Here is a tiny trained network, its code and every weight. The questions are about switching its units off for an input and a class, where a switched-off unit gives its printed mean instead of its output.

import numpy as np


def w(rows, s, z=0):
    codes = np.array(rows[::2]) - 128.0
    scale = np.full(codes.shape[1], s)
    scale[-1] = z or s
    return codes * scale


def f(y):
    return np.maximum(y, 0)


def log_softmax(a):
    a = a - a.max(-1, keepdims=True)
    return a - np.log(np.exp(a).sum(-1, keepdims=True))


def net(x, mask):
    res = np.array(x, float).reshape(1, 5) / 4 @ E
    y = f(res @ A[0][:, :-1].T + A[0][:, -1])
    res = res + np.where(mask, y, B[0][:, -1]) @ B[0][:, :-1]
    return log_softmax(res[-1] @ U[:, :-1].T + U[:, -1])


A, B = {}, {}
E = w([
[68,213,195,153,170,129,160,87,205],'x0',
[70,51,114,184,184,164,151,51,42],'x1',
[164,198,105,165,76,142,78,10,112],'x2',
[72,127,224,106,46,69,115,123,48],'x3',
[78,124,89,75,185,57,56,95,151],'x4',
],0.011)
A[0] = w([
[179,173,126,84,65,82,97,179,181,63],'neuron 0',
[183,160,107,166,98,130,56,39,126,112],'neuron 1',
[153,76,118,83,140,98,59,111,130,129],'neuron 2',
[83,111,159,113,116,91,150,180,117,84],'neuron 3',
[189,148,80,169,224,188,115,141,202,94],'neuron 4',
[247,37,52,103,79,111,88,161,63,36],'neuron 5',
[112,106,107,83,179,69,84,135,125,85],'neuron 6',
[57,132,250,128,40,37,93,140,66,17],'neuron 7',
[171,184,104,159,82,140,49,61,146,63],'neuron 8',
[148,115,131,141,160,110,113,146,139,64],'neuron 9',
[154,83,126,99,180,143,160,151,173,107],'neuron 10',
[113,85,160,100,178,136,141,196,170,24],'neuron 11',
[91,90,140,115,152,96,160,190,143,79],'neuron 12',
[61,56,112,193,189,178,148,68,51,62],'neuron 13',
[190,192,136,82,96,123,93,202,185,40],'neuron 14',
[67,208,217,163,198,131,182,83,214,96],'neuron 15',
[96,92,128,103,164,135,140,203,153,5],'neuron 16',
[155,118,92,138,186,170,115,127,160,26],'neuron 17',
[191,135,51,161,175,144,138,138,182,30],'neuron 18',
[32,154,94,71,205,65,2,92,150,131],'neuron 19',
[197,147,203,185,82,233,215,166,89,227],'neuron 20',
],0.0097,0.0022)
B[0] = w([
[57,166,131,168,220,83,28,109,141,209],'neuron 0',
[159,45,219,189,96,95,154,122,124,207],'neuron 1',
[133,153,106,117,63,167,146,158,189,179],'neuron 2',
[174,89,168,143,116,120,123,84,80,182],'neuron 3',
[153,147,120,48,133,162,120,87,39,227],'neuron 4',
[103,199,52,73,53,53,214,153,186,235],'neuron 5',
[118,132,152,150,126,177,155,189,156,186],'neuron 6',
[185,141,134,2,151,179,112,46,20,249],'neuron 7',
[178,8,195,219,124,82,162,100,96,200],'neuron 8',
[139,105,138,141,120,134,144,135,98,145],'neuron 9',
[152,85,179,154,135,131,150,62,76,186],'neuron 10',
[163,66,171,175,102,90,141,114,115,197],'neuron 11',
[160,36,212,197,113,121,154,74,131,192],'neuron 12',
[5,172,119,149,215,56,35,154,162,235],'neuron 13',
[49,147,141,137,176,86,32,154,137,215],'neuron 14',
[92,157,74,61,44,41,224,173,168,232],'neuron 15',
[164,74,152,192,122,103,139,91,121,191],'neuron 16',
[137,145,134,66,146,162,122,81,73,178],'neuron 17',
[149,122,104,70,147,153,126,85,8,201],'neuron 18',
[153,162,151,166,77,243,124,230,151,243],'neuron 19',
[127,149,143,150,110,212,85,222,186,229],'neuron 20',
],0.0077,0.015)
U = w([
[157,137,127,61,152,165,102,73,63,116],'0',
[68,146,126,159,210,57,33,138,139,104],'1',
[171,69,168,211,113,86,147,100,117,108],'2',
[114,160,93,85,81,54,204,154,162,114],'3',
[139,146,139,163,101,254,100,199,159,111],'4',
[131,124,121,132,122,139,117,120,157,255],'5',
],0.014,0.0096)

Each question gives the input, the list of numbers given to net, and the class t.
The units are the neurons (one row each of A and B). Each row of codes is followed by its name. A weight is (code - 128) times the scale printed after its matrix; where a second scale follows, it is the last column's (A, B and U).
mask holds one flag per neuron, in row order. A switched-off neuron (its flag False) gives its mean, the last column of its row in B, instead of its output. The means were averaged over made-up inputs and are rounded, as every weight is.
A unit's drop is (log p(t) with every unit on - log p(t) with that unit switched off) / (log p(t) with every unit on - log p(t) with every unit switched off).
The circuit of an input: a set's keep is (log p(t) with only the set's units on - log p(t) with every unit switched off) / (log p(t) with every unit on - log p(t) with every unit switched off). Starting from the 12 units with the biggest drops (on a tie, the unit counted first), units are removed one at a time, each time the one whose removal leaves the highest keep (on an exact tie, the one counted first), for as long as the keep stays at least 0.8.
circuit, biggest first: the units of the circuit, biggest drop first
most important unit: the unit with the biggest drop
k most important neurons: the k neurons with the biggest drops, biggest first
drop of u: that unit's drop, to one decimal
input [-2,0,-3,4,7], class 4: most important unit	neuron 19
input [4,0,3,5,-3], class 0: 2 most important neurons	(neuron 7; neuron 5)
input [8,-6,-6,-5,-2], class 3: 2 most important neurons	(neuron 15; neuron 13)
input [5,-1,6,-3,-2], class 2: 3 most important neurons	(neuron 8; neuron 5; neuron 1)
input [4,8,2,-7,-4], class 1: 2 most important neurons	(neuron 13; neuron 7)
input [6,1,-2,0,8], class 4: 2 most important neurons	(neuron 19; neuron 5)
input [2,-5,5,-5,1], class 0: 3 most important neurons	(neuron 13; neuron 4; neuron 18)
input [-3,0,-7,0,-7], class 2: 4 most important neurons	(neuron 19; neuron 12; neuron 11; neuron 16)
input [8,-1,-6,-7,1], class 3: 2 most important neurons	(neuron 15; neuron 7)
input [-8,7,5,3,-6], class 3: 2 most important neurons	(neuron 5; neuron 0)
input [3,-2,-6,-5,-6], class 2: 4 most important neurons	(neuron 19; neuron 7; neuron 11; neuron 10)
input [-2,-8,-2,7,3], class 1: 2 most important neurons	(neuron 0; neuron 14)
input [0,-2,6,4,5], class 2: 2 most important neurons	(neuron 8; neuron 1)
input [8,3,-4,-6,-6], class 3: circuit, biggest first	(neuron 15)
input [0,-5,-1,-5,2], class 0: drop of neuron 13	2.0
input [-4,5,-1,4,8], class 4: drop of neuron 19	0.6
input [-6,2,0,4,5], class 3: drop of neuron 5	0.8
